[128 = 0]

[131 138 116 128 118 121 134 108 106 120 134 154 116 128 137 149 114 124
 120 137 137 123 152 139 145 139 139 125 138 137 133 116 150 150 165 133
 134 143 129 122 115 150 118 119 134 129 138 131 139 149]
Gelu feb
[122 127 148 129 152 135 117 105 100 126 125 142 108 123 125 123 145 113
 131 115 106 113 108 136 112 114 146  99 129 105 110 137 114 126 109 120
 136 126 136 134 129 129 132 160 133 162 137 110 118 117]
Revov gep
[116 132 161 109 112 125 128 115 114 120 129 142 133 123 122 123  93 122
 125 148 134 138 136 188 149 109 127  99 123 136 156 141 147 132 135 140
 129 132 127 123 131 106 119 142 121 102 120 135 132 116]
Duz bab
[120 124 159 113 123 130 135 110 115 118 122 135 135 127 105 138 104 121
 128 149 129 127 117 191 135 116 103 107 139 121 123 145 140 114 134 139
 161 124 143 131 121 123 120 150 136 113 116 115 138 117]
Duz bab
[113 129 126  99 120 129 141  96 140 112 101 155 172 149 124 104 132 130
 144 111 118 132 174 252 129 113  43 136 109 140 141 108 140 153 207 152
 157 175 128 117  78 225  78  77 156 123  98 139 145 162]
Duz bab
[125 153 103 123 116 153 132 164 103 140 149 135 160 150 147 122 143 141
 152 112 130 127 178 116 123 134 118 123 127 140 165 114 117 162 136 131
 148 145 109 127  95 161 123 125 116 143 117 147 122 145]
Gelu feb
[142 126 108 131 123 149 120 131 122 121 105 132 119 124 126 118 141 110
 121 131 127 139 138 130 118 136 107 127 123 144 118 110 129 130 122 120
 151 123 136 128 111 129 126  77 138 136 137 139 131 142]
Linuz Zad
[104 126 127 139 172 118 114 108 145 136 100 141 105 127 133 119 152 108
 151 112 116 115  84 204 113 134 106 147 133 106  74 139 121 103 137 113
 148 135 154 130 117 177 116 120 154 158 148 105 154 130]
Revov Fedos
[127 129 154  91 102 136 145 115 105 103 112 158 149 122 118 125 108 106
 119 126 118 136 167 210 126 112  91  97 103 145 158 115 144 125 181 147
 126 162 143 128 119 149  93 114 135  90 121 140 147 115]
Duz liv
[142 138 126 119 127 116 141 129 121 130 128 151 129 144 135 121 114 136
 130 116 116 130 132 151 144 150 112 129 134 126 120 129 148 119 157 140
 155 165 160 129 121 181  95 105 120 140 142 109 137 119]
Gelu zer
[140 116 166  98  91 144 107 156 138 106 138 125 171 190 130 150 122 140
 134 106 126 137 201  80 114  92  98 104 130 156 182  88 130 174 127 138
  92 132 109 134 123 127 101 122 105  95 121 154 119 142]
Gelu dubag
[124 132 127 128 123 146 139 112  85 111 130 139 130 144 143 127 134 133
 128 127 111 126 142 129 134 123  77 111 127 146 142 106 142 147 132 134
 138 119 115 125 119 118 138 131 123 121  91 140 137 104]
Duz lodu
[ 96 124 131 143 150 151 108 125 161 124 121 131 118 140 139 126 155 113
 135 130  99  88 136 160 121 130  88 139 104 115 126 117 107 128 114 125
 133 130 116 142  88 156 133 129 117 157 132 130 129 164]
Revov Fedos
[145 134 115 118 133 117 149 109 105 120 102 163 110 132 114 125  97 129
 127 139 127 114 122 195 149 132  84 118 147 130  98 141 157 116 182 132
 143 139 163 140 124 137 110 104 113 105 109 109 144 106]
Duz lodu
[161 155 113 135 120 136 131 154 115 140 153 142 122 133 133 139 124 161
 109 136 129 128 142  63 139 142 152 111 142 140 135 132 132 149 119 127
 149 126 131 130 136  88 130 155  88 125 135 124 144 121]
Gelu dubag
[129 115 159 118 110 136 128 114 122 113 119 145 141 131 110 129 123 111
 143 138 129 131 145 186 123 124  95 121 119 116 127 132 131 103 135 124
 163 129 134 121 108 166 101 115 135 139 114 134 123 147]
Linuz Zad
[128 127 102 134 132 146 136  74 122 129 126 152 120 127 112 124 117 112
 117 142 123 129 142 177 127 135 117 134 151 127 121 141 139 125 129 131
 163 127 129 126 126 129 137 141 135 133 115 115 129 122]
Duz lodu
